In the rows, zero is written as 128.
Facts:
gobol a <- q200 q159 q516 q67 q239 q578 q538 q224 q97 q258 q927 q323 q665 q110 q662 q381 q80 q787 q871 q488 q143 q969 q766 q678 q564 q373 q648 q513 q661 q654 q55 q858 q439
gobol c <- q987 q845 q606 q182 q698 q211 q43 q784 q134 q643 q714 q939 q105 q432 q255 q96 q330 q183 q40 q524 q518 q534 q855 q917 q358 q392 q75 q95 q213 q229 q422 q106 q827 q796 q21
gobol d <- q637 q54 q700 q735 q334 q362 q418 q531 q625 q3 q634 q850 q750 q780 q941 q457 q792 q658 q521 q406 q782 q24 q208 q178 q670 q956 q410 q341
gobol e <- q6 q536 q947 q26 q563 q133 q14 q385 q731 q321 q18 q199 q980 q380 q630 q776 q783 q781 q4 q144 q405 q906 q579 q304 q821 q340 q520
gobol b <- q657 q809 q399 q716 q466 q504 q867 q728 q499 q981 q764 q369 q884 q743 q812 q763 q711 q329
q67 mitro [q21 q80 q776 q178]
q637 mitro [q634 q796 q224]
q538 mitro [q821 q787 q380 q200]
q657 mitro [q110]
q258 mitro [q766 q764 q369 q947 q406]
q182 mitro [q531 q735]
q625 mitro [q334 q700 q858]
q784 mitro [q763 q821 q40 q385]
q3 mitro [q516 q969 q711]
q927 mitro [q763 q867 q97 q987 q211 q183]
q323 mitro [q106 q941 q457 q578 q643]
q504 mitro [q578 q700 q392 q665 q340]
q134 mitro [q750 q578 q776 q711 q26 q392]
q381 mitro [q781 q716 q524]
q255 mitro [q821 q941 q658 q917 q939 q105 q211 q26]
q981 mitro [q21 q563 q662 q714 q711 q422 q939 q362]
q199 mitro [q867 q499]
q980 mitro [q969 q40 q662 q95 q334 q678 q14]
q792 mitro [q665 q340]
q630 mitro [q906 q95 q418 q812 q211]
q518 mitro [q373 q884 q809 q711 q340]
q743 mitro [q661 q658 q780 q418 q678 q731]
q871 mitro [q80 q43 q405 q728]
q783 mitro [q106 q239 q439 q521 q850]
q213 mitro [q516 q780 q606 q330 q735 q716 q211]
q229 mitro [q670 q304 q563 q159]
q488 mitro [q334 q380 q340]
q782 mitro [q698 q787 q330 q26]
q24 mitro [q658 q735 q105]
q143 mitro [q634 q321 q392]
q144 mitro [q764 q358 q330 q183]
q827 mitro [q110 q678]
q648 mitro [q18 q845 q906 q432]
q513 mitro [q457 q26 q432]
q55 mitro [q764 q358 q534 q340]
q956 mitro [q917 q321 q54]
q579 mitro [q21 q329 q750 q845 q531 q855 q6]
q520 mitro [q304 q654 q776]
q410 mitro [q941 q780 q4 q75 q731 q499]
q341 mitro [q159 q466 q858 q406 q536]

Known rows:
q106: [ 99 131 145 106 169 114 110 126 109 113 139 132 101 112  72 139  82  84
 154 103 130  90 128 153 120  95 149]
q55: [153 113 115 167 139 135 143 109 106 152 108  77 123 125 158 110 151 129
 143 128 151 168 165  97 123 120  84]
q654: [129  95 108 151 118 149 121 134 131 151 117  96 127 105  99 110 134 160
 178 137 128 153 175  97 141 138 103]
q405: [151 156 126 124 121 171  85 157 162  89 201  88 172  94 161 121 185 125
 153 158 115 135  99 166 112 149 112]
q521: [ 33 180 169 131 104 134 109 110 149 107 107 127  88 128 115 204  64 117
 129 129  99 150 145 155 106  97 103]
q750: [ 87 157 139 119  95 144 122 125 149 108  93 151 109 171 115 147 106 166
 102 128  96 133 128 143 121 161 113]
q380: [145 109 123 131 128 108  96 123 159 103 162 117 152 121 172 129 136 117
 127 166 127 144 104 124 110 160 151]
q524: [211 122 129 110 158  87 100 138 117 164 163 181 133 140  58 157  91 115
  97 101 112  94 146 195 120  82 103]
q821: [151 111 126 128 129 107 102 121 160 105 162 119 149 120 175 132 137 114
 123 166 128 142 106 127 113 161 147]
q362: [ 89 151 141 115  93 146 124 127 150 111  90 148 112 172 108 148 110 167
  94 128 102 135 127 137 126 153 115]
q133: [140 108 120 140 131 122 109 115 158 111 170 122 156 117 183 134 134 109
 126 148 131 147 110 133 100 161 151]
q159: [126  94 111 157 126 139 114 132 129 155 104  79 131 108  94 116 136 150
 147 140 134 167 163  96 138 123 102]
q18: [136 104 121 128 125 115  98 120 161 104 168 142 149 117 164 128 128 125
 150 165 122 133 114 122 112 183 158]
q208: [ 97 164 143 126 100 149 132 120 142 112  96 140 112 173 136 154 113 152
  85 118 109 142 126 148 116 143 104]
q341: [ 77 157 132 156 113 159 136 113 141 122  76 126 138 176 127 152 127 148
  50 100 115 161 127 147 108 140 117]
q947: [137 112 124 160 141 108  78 130 167 113 144  75 176 121 148 135 139 109
  76 160 133 163  93 131 111 127 143]
q987: [158 128 135  90 167 106 125 134 104 111 125 126 109 145  86 110 122 102
 122 114 143  79 111 143 135 106 142]
q850: [ 31 183 166 132 102 134 108 111 149 106 109 127  87 127 113 206  70 116
 127 126 102 150 144 153 104  99  99]

Rows:
No name comes twice in this set of rows, the named rows included.
[149 108 117 148 123 133 134 121 115 151 117  89 112 114 137 113 137 138
 162 136 144 156 170 101 132 122  83] -> q564
[146 102 118 123 123 115 102 124 163 109 167 124 148 115 161 138 139 112
 127 165 135 145 102 129 110 162 149] -> q14
[122  95 114 160 135 121  83 128 170 114 150 100 177 111 138 135 130 119
  93 152 128 160 101 132 110 150 158] -> q536
[218 111 111 169 125 120 132 111 116 196 147 140 127 124 141 153 132 136
 133 122 129 170 199 142 112 104  47] -> q381
[137  98 112 156 127 137 117 133 125 153 103  73 128 112 101 116 139 146
 148 142 142 167 160  92 138 113  94] -> q858
[130  82 128 150  95 132 152 172 125 158 129  70 116  95 176  62  29 170
 149 123 153 141 154 113 121  72  97] -> q224
[151 131 120 134 118 170 117 149 125 136 141  72 128  99 114 108 167 154
 186 145 128 148 161 116 141 117  64] -> q80
[137 105 110 147 135 135 117 106 153 108 175 147 158 119 195 124 138 116
 137 139 131 139 124 133  97 201 161] -> q579
[ 75 142 145 140  82 156 174 145 139 121 103 132 121 164 206 102  26 166
  64  82 127 136 126 162  86 111 118] -> q637
[ 90 156 148 118  89 138 135 137 146 109  93 135 105 173 143 133  76 164
  90 123 111 128 122 143 119 136 111] -> q54
[173 119 119 149 134 127 149 107 104 149 118  90 110 131 168 114 155 126
 161 135 155 160 166  95 128 122  77] -> q927
[138 117 120 155 132 137 147 108 109 151 123  94 105 110 161 123 137 123
 175 127 148 162 178 101 119 125  88] -> q323

The same elements again, as new rows of numbers:
Known rows:
q700: [111 107 144 154 113 133 125  84  80 119 159 111 154 112 136 173 143 125
 160 118 151 113 159 165 115 132 123  74  94 139 162 193  85 143  71 127
 121 108 130]
q406: [115  93 141 157  82 111 127  85  90 107 153 113 143 122 125 157 150 128
 144 112 159 101 151 145 104 122 133  92 105 152 200 192  99 142  66 134
 123 121 129]
q634: [ 87  97 140 167  78 128 137  82  95 127 143  97 143 125 120 152 156 129
 141 116 155 128 164 147  75 166 139  81 108 138 176 211  91 149  87 138
 129 103 129]
q134: [ 88 184 157 132 136 124 153 177  57 153 127 187 173 173 170 117 151 129
  98 105 105 155 145 135  87 144 141 116 197 110 102  42 117 143 197  80
 126 106 110]
q224: [157 131  90 152 172 113  96 153 157 162 117 118 119  86  88 134 119 118
 110 139 144 168 108 121 142 153 141 158 106 110 136 164 137  96 165 182
 140 126 132]
q781: [163  87 116  98 103 138 199 139 168 109  90 101 103 144  99  93  98 132
 158 131 159 107 109 128 128  97 116 130  67 140  92 140 140 156 121 104
 120 137 136]
q178: [118 103 154 178  99 112 130  98  79 113 153 112 133 123 134 156 153 132
 139 110 165 100 156 162 109 122 124  79 107 143 183 186  85 142  76 124
 120 122 131]
q648: [165 171 127 155 154 127 101 156 135 201 156 144 143 107 148 147 105  94
  74 131 120 193 131 100 161 130 156 171 123 148 168 107 166 133 196 147
 112 117 144]
q906: [169  89 118 107 104 146 194 136 173 111  90 108 112 138 105  96  94 131
 155 132 149  98 112 129 126  93 115 122  68 141  89 127 136 163 120 108
 115 138 141]
q518: [ 83 173 144  78 164 132 138 169  55 134 146 183 167 171 157 134 155 120
 127 124  97 166 138 132 140 117 135 133 189 116 102  49 116 112 155  70
 144  95 104]
q858: [170 149  84 132 186 116  91 147 150 153 124 121 129  78  91 147 112 103
 113 119 145 157 109 116 154 136 142 159  88 110 141 157 134  96 145 193
 139 138 122]
q21: [107 144 125 116 157 106 135 177  90  84 103 166 125 143 107 103 174 136
 127 101 127 103 121 136  94 109 120 115 175  89  99  84  89  81 134 136
 157 137  96]
q763: [122 141 123 132 103 132  69  55 177 107 135  95 121 126 152 131  87 166
 134 116  97  81 100 136 135 167 101 124 157 104 107 134 164 136  92 146
 108 203 122]
q766: [165 128  87 152 173 107  95 157 152 155 121 127 115  90  88 137 117 122
 108 141 148 157 100 118 156 137 140 169 104 116 153 157 138  89 156 177
 134 135 135]
q55: [132 143 100 109 153 109  97 154 109 190 165 149 143 125 129 163 102 117
  98 168 131 224  93  99 203 147 165 207 124 155 191 117 175 104 172 100
 123 100 140]
q369: [109 139 132 138  94 125  73  69 174 104 134  94 104 135 146 129  89 180
 120 125 110  88  86 141 137 179 100 140 163 101 110 137 155 121  92 131
 114 201 120]
q422: [103 134 114 105 163 115 129 160 104  85  96 166 133 138 111 103 170 138
 143 120 113  99 124 132  90 117 123 117 175  95  91  86  94  89 130 138
 154 121 106]
q536: [161  93 112  97 105 141 199 135 167 107  95 102 112 139  96 100  99 129
 153 123 160 111 104 125 125  94 121 135  62 133  98 136 140 159 110 112
 120 143 131]

Rows:
No name comes twice in this set of rows, the named rows included.
[115  96 154 163  99 127 122  86  97 115 154 110 130 110 140 154 157 127
 151 132 142  99 168 153 119 116 121  77 109 153 170 190  90 143  73 136
 124 102 143] -> q418
[145 150 106 123 132 108 103 148 135 182 154 146 134 123 121 146 113 101
  75 134 136 205 107  77 169 140 172 204 121 151 206 119 180 111 173 138
 129 118 129] -> q258
[ 93 153 150  99 141 138 129 136 103 148 120 176 160 140 166  94 171 102
 132 144  53 139 176  89  95 117 143  99 202 142 102  44 144 145 174 114
 136  91 132] -> q255
[ 80 143 158  79 128 118 133 154  93 131 131 165 113 156 148  89 192 103
 123 158  66 151 159  75 134 104 139 120 214 146 124  58 145 108 148  97
 151  95 115] -> q213
[122  92 149 201  96 121 121  89  89 129 146 124 152 113 151 157 139 150
 148 130 147  92 162 174  91 126 128  66 113 155 166 176  91 165 101 123
 102 108 159] -> q457
[ 97 121 103  92 156 112 129 152 100  83  99 167 131 142 106 107 171 152
 152 138 113 102 110 130  96 120 132 130 181 105 106  89 105  84 123 128
 155 113 114] -> q534
[143 132  93 142 201 117  92 164 128 171 122 119 127  89  93 153 109 131
 130 160 145 183  98 146 172 155 135 161 107 108 111 162 124  88 164 149
 137 115 136] -> q665
[ 82 132 170 151  58 145 141  75  88 165 175 112 164 142 170 159 154  93
 112 111 125 165 193 117  93 163 151  95 122 167 201 173 126 185 109 107
 119  87 132] -> q956
[ 92 125 106 104 156 125 133 145 116  97  88 156 137 132 110  95 176 137
 149 131  98 109 133 123  70 132 133 109 182 102  84  95 103  98 137 148
 158 110 115] -> q917
[159  83 111  97  92 139 202 135 171 105  86 109 105 145  93  95  95 138
 152 132 163 109 103 126 124 100 123 139  67 142 103 137 140 157 114 103
 117 134 136] -> q947
[176 169 111 132 174 137  85 130 136 204 159 146 171  91 155 160  97  82
 100 126 106 182 136  93 168 117 154 158 108 153 160  97 177 147 180 153
 111 120 144] -> q538
[109 169 126  71 144 142 124 128 104 123 130 183 184 144 162 118 162  92
 128 102  72 131 160  81  96 100 148 120 179 134 119  39 143 137 145 129
 143 108 111] -> q784
[169 134 108 155 189 103  89 165 143 159 127 119 100  85  96 136 121 116
 113 150 140 154 106 130 176 125 122 152 110 119 130 149 129  83 160 164
 132 136 137] -> q516
[166 135  97 155 189 110  92 165 143 160 123 124 113  89  96 144 113 125
 113 146 145 161 103 135 166 135 126 158 103 110 132 155 127  89 162 167
 135 126 139] -> q373
[118 105 162 189  99 113 128 106  76 120 157 112 132 123 135 158 147 138
 135 119 162 101 158 173 110 128 120  71 111 142 169 185  83 147  89 117
 110 120 133] -> q750

The same elements again, as new rows of numbers:
Known rows:
q466: [158  90 172 144 211 126 151 119 123 110  84  95 114 160 106 118 170 118
  92 117 115 139 139 165 133 121 167 124 124 123 138 195 154 150]
q579: [175 100 147 174 229 131 196 161 118 173 128  96 115 136 106 127 137 183
  94  68 163  96 142 143 108  91 123 109  98 163 134 131 139 128]
q24: [151 112 147 132 158 161 156 111 137 121 164 126 118 165 103 116 148 118
  93  82 120  92 191 140 102  79 127 141  99 127 130 129 194 136]
q743: [153 130 177 166 189 125 156 126 120 124 101 144 119 166  98 117 213 114
  94  82 128 113 142 175 104  83 192 114 107 129 137 143 217 157]
q380: [184  63 152 172 186 124 167 112 150 173  89  99 129 159 104 146 130 157
  92  68 117 101 140 138 107 145 133 110 111 159 135 139 139 131]
q809: [156  66 176 160 192 129 151 132 122 116  82 106 119 161 102 123 187 113
  95 122 119 133 146 143 117 136 168 118 133 134 141 152 185 130]
q105: [171  86 140 102 157 118 162 137 185 110  78  96 151 186 102 121 166 122
  94  90 155  90 151 142 113  84 169 114  98 130 126 135 148 135]
q625: [150 105 153 141 167 181 158 111 148 134 159 144 114 165 105 122 137 116
  96 115 122  90 186 141  99 118 124 149  96 125 137 131 175 164]
q211: [170  87 136 105 156 117 159 122 195 112  83  97 146 184 102 122 156 122
  92  83 151  94 145 147 121  84 176 108 106 127 128 135 149 126]
q418: [152 110 138 125 163 154 158 107 192 114 111 100 117 175 111 117 141 118
 109  74 117  94 169 137 106  82 133 151  97 130 129 129 188 128]
q208: [159  89 146 120 165 162 157 114 159 115 136 104 116 169 108 116 137 117
  95 101 110  91 183 142  99  85 128 150 101 125 132 131 165 145]
q654: [160  72 147 106 158 180 198 132 123 152  87 120 113 136 129 125 133 122
  93  80 137 114 157 136 120  90 158 180 157 138 134 160 129 137]
q255: [181 110 150 110 156 118 192 166 128 113 135 132 148 180  98 125 199 146
  88  96 187  88 162 138  98  82 169 109 100 126 131 132 164 135]
q134: [206  85 149 107 154 123 191 196 123 111 121 120 151 165 101 121 208 123
  93 123 187  90 184 142 105  93 142 113  96 129 137 134 142 129]
q144: [186  97 154 168 190 132 171 117 122 160 148 104 119 142 104 158 134 180
  92  63 122  93 144 161 104 125 130 108 101 129 134 133 135 132]
q362: [152  76 143 128 181 172 158 114 185 113 130  99 118 178 103 116 134 116
 119 122 123  92 177 140 104  86 129 171 101 134 132 130 173 133]
q763: [152  64 165 145 174 123 151 112 124 113  83 100 110 180 100 121 163 117
  95 100 114 144 142 169 112  94 200 121 165 133 135 166 189 131]
q54: [161  85 143 127 160 141 150 111 166 122 112  96 135 184 103 123 137 115
 126 102 117  94 188 136 101  94 134 160  99 123 132 134 171 130]

Rows:
No name comes twice in this set of rows, the named rows included.
[159  58 143 103 160 179 197 143 127 142  78 107 112 140 127 124 132 125
 101  92 130 120 158 132 119  83 156 180 176 150 130 159 126 132] -> q80
[152  67 151 142 217 127 152 155 118 115  78  96 114 140 103 123 198 117
  95 108 123 139 146 157 121  86 155 122 124 145 134 140 173 128] -> q329
[190  92 161 166 229 123 209 153 120 163 114  99 125 143 106 129 131 188
  99  80 142  94 140 138 104 105 127 111 100 145 131 136 131 148] -> q520
[192 135 143 107 152 123 183 137 156 111 111 124 136 189 103 118 189 143
  90 108 190  90 148 140 114  87 163 111 101 131 132 132 156 149] -> q827
[155  87 157 130 158 132 154 111 163 121  99  95 139 181 113 120 133 110
 132 111 114  89 193 135  98 106 131 163  95 125 129 134 159 132] -> q634
[184 127 161 188 213 126 196 113 121 185 141 134 118 159 101 120 138 191
  95  67 176  92 139 144 104 112 129 115  96 154 136 132 170 150] -> q980
[175  74 169 174 208 127 182 114 126 174  81  96 156 159 103 141 128 133
 121  66 124  96 138 138 103 129 132 111 101 141 128 132 133 129] -> q321
[152 108 186 157 203 122 153 122 116 117  81 129 113 170 105 118 198 125
  92 105 121 128 140 165 110  92 181 122 115 129 138 158 198 154] -> q657
[172  92 145  99 160 188 187 111 126 151  81 121 113 137 136 120 137 120
  95  82 125 117 144 138 146  96 160 170 148 125 132 187 129 136] -> q159
[182  64 145 159 228 120 181 135 127 158  80  96 130 152 110 137 132 162
 128  77 122 112 139 135 104 110 124 117 109 162 129 137 129 127] -> q776
[200  66 150 170 197 122 158 114 148 178  82  94 131 144 102 153 133 124
  96  69 125  97 146 138 107 166 126 108  95 155 136 135 128 133] -> q340
[185 119 141 105 159 124 177 166 127 111 116  96 133 149 101 122 192 135
  91  96 180  92 177 148 109  89 156 112  97 130 130 131 144 126] -> q182
[215 115 145 104 154 121 199 170 131 108 130 113 135 180 101 121 177 149
  89 135 179  90 160 142 118  88 137 113 102 128 129 132 129 157] -> q229
[202  68 148 106 154 117 175 159 169 112  79  94 166 184 103 123 159 115
  96 120 146  92 168 136 121 120 159 109 101 131 129 134 131 132] -> q392

